Here is a tiny trained network, its code and every weight. The questions are about switching its units off for an input and a class, where a switched-off unit gives its printed mean instead of its output.

import numpy as np


def w(rows, s, z=0):
    codes = np.array(rows[::2]) - 128.0
    scale = np.full(codes.shape[1], s)
    scale[-1] = z or s
    return codes * scale


def norm(h):
    return h / np.sqrt((h * h).mean(-1, keepdims=True) + 1e-5)


def f(y):
    return y / 2 * (1 + np.tanh(0.7978845608 * (y + 0.044715 * y**3)))


def log_softmax(a):
    a = a - a.max(-1, keepdims=True)
    return a - np.log(np.exp(a).sum(-1, keepdims=True))


def net(x, mask):
    res = np.array(x, float).reshape(1, 5) / 4 @ E
    u = 0
    for l in range(2):
        y = f(norm(res) @ A[l][:, :-1].T + A[l][:, -1])
        res = res + np.where(mask[u : u + 9], y, B[l][:, -1]) @ B[l][:, :-1]
        u += 9
    return log_softmax(norm(res)[-1] @ U[:, :-1].T + U[:, -1])


A, B = {}, {}
E = w([
[114,228,151,179],'x0',
[98,63,128,216],'x1',
[131,127,127,132],'x2',
[254,129,158,209],'x3',
[164,119,71,164],'x4',
],0.0071)
A[0] = w([
[53,60,145,138,100],'L0N0',
[124,194,35,80,151],'L0N1',
[148,117,7,140,168],'L0N2',
[51,59,131,231,250],'L0N3',
[145,125,242,49,166],'L0N4',
[79,120,78,98,133],'L0N5',
[68,92,17,157,168],'L0N6',
[194,137,203,143,222],'L0N7',
[64,2,163,120,83],'L0N8',
],0.0079,0.0021)
B[0] = w([
[184,166,84,128,175],'L0N0',
[166,77,165,156,198],'L0N1',
[89,133,91,118,166],'L0N2',
[152,166,195,2,252],'L0N3',
[68,113,223,127,200],'L0N4',
[133,180,117,84,168],'L0N5',
[191,171,63,126,196],'L0N6',
[63,141,165,86,219],'L0N7',
[100,129,208,171,206],'L0N8',
],0.007,0.0039)
A[1] = w([
[192,138,9,166,218],'L1N0',
[111,152,133,65,217],'L1N1',
[203,177,179,154,136],'L1N2',
[118,136,174,105,75],'L1N3',
[84,189,145,132,161],'L1N4',
[160,239,77,184,253],'L1N5',
[181,59,122,40,81],'L1N6',
[2,188,94,175,221],'L1N7',
[173,101,142,192,153],'L1N8',
],0.011,0.0015)
B[1] = w([
[2,187,207,109,206],'L1N0',
[167,97,144,74,238],'L1N1',
[172,112,66,92,247],'L1N2',
[92,98,123,162,193],'L1N3',
[157,94,139,226,216],'L1N4',
[98,51,144,155,253],'L1N5',
[145,46,108,211,213],'L1N6',
[158,72,28,99,200],'L1N7',
[161,231,159,75,159],'L1N8',
],0.008,0.005)
U = w([
[5,138,167,178,130],'0',
[169,95,127,115,130],'1',
[108,70,89,227,33],'2',
[165,148,78,98,254],'3',
],0.013,0.00081)

Each question gives the input, the list of numbers given to net, and the class t.
The units are the neurons (one row each of A and B). Each row of codes is followed by its name. A weight is (code - 128) times the scale printed after its matrix; where a second scale follows, it is the last column's (A, B and U).
mask holds one flag per neuron, layer by layer. A switched-off neuron (its flag False) gives its mean, the last column of its row in B, instead of its output. The means were averaged over made-up inputs and are rounded, as every weight is.
A unit's drop is (log p(t) with every unit on - log p(t) with that unit switched off) / (log p(t) with every unit on - log p(t) with every unit switched off).
unit that matters most: the unit with the biggest drop
k most important neurons: the k neurons with the biggest drops, biggest first
k most important neurons of layer l: the k neurons of layer l with the biggest drops, biggest first
input [-1,8,2,-4,8], class 0: most important neuron	[L0N6]
input [3,2,-4,7,-1], class 3: 3 most important neurons	[L1N8; L1N2; L1N6]
input [-8,-5,-3,8,-6], class 2: 2 most important neurons	[L1N6; L0N3]
input [-7,4,2,1,7], class 0: 2 most important neurons	[L1N0; L0N6]
input [-4,6,-6,7,1], class 3: 2 most important neurons	[L1N8; L1N5]
input [7,-6,2,-5,1], class 2: 2 most important neurons	[L0N3; L1N4]
input [2,3,-7,8,-3], class 3: 2 most important neurons of layer 0	[L0N8; L0N4]
input [-1,6,2,4,6], class 0: 2 most important neurons	[L1N0; L0N4]
input [4,3,-6,5,4], class 3: 2 most important neurons of layer 1	[L1N8; L1N2]
input [1,6,0,-8,6], class 3: 2 most important neurons	[L0N3; L1N7]
input [2,-1,2,-5,0], class 3: 2 most important neurons	[L1N6; L1N7]
input [1,5,-1,3,-3], class 1: 3 most important neurons	[L0N3; L1N0; L0N4]
input [8,8,1,0,-2], class 1: 3 most important neurons	[L1N0; L0N3; L1N2]
input [4,0,1,-2,-1], class 2: 2 most important neurons	[L1N4; L0N3]
input [1,0,-3,3,-5], class 0: most important neuron of layer 0	[L0N4]
input [7,-4,3,-6,-5], class 2: 2 most important neurons of layer 0	[L0N3; L0N7]
input [1,2,-7,-4,-3], class 3: 2 most important neurons of layer 0	[L0N0; L0N5]
input [0,2,-6,-1,5], class 0: 3 most important neurons	[L1N0; L0N6; L0N2]
input [5,0,5,3,-2], class 2: 3 most important neurons of layer 0	[L0N3; L0N7; L0N1]
input [8,8,4,-6,-1], class 1: unit that matters most	L1N7
input [-3,1,0,8,0], class 3: 2 most important neurons of layer 1	[L1N8; L1N5]
input [6,2,0,-7,-6], class 3: 2 most important neurons of layer 1	[L1N7; L1N0]
input [0,5,5,-5,0], class 1: 2 most important neurons of layer 0	[L0N3; L0N8]
input [3,6,-8,2,-2], class 1: 2 most important neurons of layer 0	[L0N3; L0N4]
input [8,-7,-5,6,2], class 2: 3 most important neurons of layer 0	[L0N3; L0N7; L0N6]
input [3,-2,7,5,7], class 0: 2 most important neurons of layer 1	[L1N0; L1N5]
